Below is a small trained network, with its code and all its weights. Each question gives an input and a class and asks what happens when units are switched off, that is, made to give their printed mean instead of their output.

import numpy as np


def w(rows, s, z=0):
    codes = np.array(rows[::2]) - 128.0
    scale = np.full(codes.shape[1], s)
    scale[-1] = z or s
    return codes * scale


def norm(h):
    return h / np.sqrt((h * h).mean(-1, keepdims=True) + 1e-5)


def f(y):
    return np.maximum(y, 0)


def log_softmax(a):
    a = a - a.max(-1, keepdims=True)
    return a - np.log(np.exp(a).sum(-1, keepdims=True))


def net(x, mask):
    res = np.array(x, float).reshape(1, 2) / 4 @ E
    u = 0
    for l in range(3):
        y = f(norm(res) @ A[l][:, :-1].T + A[l][:, -1])
        res = res + np.where(mask[u : u + 3], y, B[l][:, -1]) @ B[l][:, :-1]
        u += 3
    return log_softmax(norm(res)[-1] @ U[:, :-1].T + U[:, -1])


A, B = {}, {}
E = w([
[126,138,124,254,124],'x0',
[106,20,118,78,144],'x1',
],0.0073)
A[0] = w([
[121,195,113,249,131,104],'L0N0',
[125,235,111,127,128,56],'L0N1',
[149,228,153,123,135,7],'L0N2',
],0.015,0.0019)
B[0] = w([
[211,27,251,98,110,254],'L0N0',
[76,206,99,156,132,203],'L0N1',
[106,175,59,173,99,199],'L0N2',
],0.017,0.014)
A[1] = w([
[188,119,131,211,235,196],'L1N0',
[164,79,160,4,204,5],'L1N1',
[107,82,87,68,143,112],'L1N2',
],0.02,0.0025)
B[1] = w([
[72,104,177,156,66,161],'L1N0',
[201,110,113,44,251,252],'L1N1',
[102,140,40,74,200,191],'L1N2',
],0.012,0.016)
A[2] = w([
[55,96,138,147,116,3],'L2N0',
[153,132,184,129,68,13],'L2N1',
[199,103,251,145,103,226],'L2N2',
],0.022,0.0017)
B[2] = w([
[107,96,139,150,110,135],'L2N0',
[159,128,140,34,182,177],'L2N1',
[180,155,239,120,2,253],'L2N2',
],0.019,0.022)
U = w([
[182,129,224,123,29,186],'0',
[131,96,49,67,229,188],'1',
[131,119,95,190,123,3],'2',
[59,249,34,199,86,160],'3',
[30,44,100,178,93,75],'4',
],0.013,0.007)

Each question gives the input, the list of numbers given to net, and the class t.
The units are the neurons (one row each of A and B). Each row of codes is followed by its name. A weight is (code - 128) times the scale printed after its matrix; where a second scale follows, it is the last column's (A, B and U).
mask holds one flag per neuron, layer by layer. A switched-off neuron (its flag False) gives its mean, the last column of its row in B, instead of its output. The means were averaged over made-up inputs and are rounded, as every weight is.
A unit's drop is (log p(t) with every unit on - log p(t) with that unit switched off) / (log p(t) with every unit on - log p(t) with every unit switched off).
The circuit of an input: a set's keep is (log p(t) with only the set's units on - log p(t) with every unit switched off) / (log p(t) with every unit on - log p(t) with every unit switched off). Starting from all 9 units, units are removed one at a time, each time the one whose removal leaves the highest keep (on an exact tie, the one counted first), for as long as the keep stays at least 0.8.
circuit, biggest first: the units of the circuit, biggest drop first
most important unit: the unit with the biggest drop
top k neurons: the k neurons with the biggest drops, biggest first
k most important neurons of layer l: the k neurons of layer l with the biggest drops, biggest first
drop when u is switched off: that unit's drop, to one decimal
input [-5,-2], class 3: circuit, biggest first	(L0N0, L2N2, L1N1)
input [-4,-7], class 3: most important unit	L2N2
input [-8,-2], class 3: 2 most important neurons of layer 2	(L2N2, L2N1)
input [5,6], class 4: top 3 neurons	(L0N0, L2N2, L1N1)
input [-8,-5], class 3: top 2 neurons	(L0N0, L2N2)
input [-2,2], class 1: top 2 neurons	(L0N0, L0N1)
input [-5,1], class 1: top 2 neurons	(L0N0, L0N1)
input [0,8], class 1: circuit, biggest first	(L0N0, L2N2)
input [5,8], class 4: top 4 neurons	(L0N0, L1N1, L2N2, L1N0)
input [-3,-8], class 3: top 2 neurons	(L0N1, L0N2)
input [5,7], class 4: top 2 neurons	(L0N0, L1N1)
input [4,5], class 4: top 3 neurons	(L0N0, L1N1, L2N2)
input [3,5], class 4: top 4 neurons	(L0N0, L1N1, L2N2, L1N0)
input [-2,-3], class 3: drop when L2N2 is switched off	0.1
input [-3,-7], class 3: drop when L0N2 is switched off	0.6
input [-6,3], class 1: drop when L0N2 is switched off	0.0
input [-6,5], class 1: drop when L0N0 is switched off	0.2
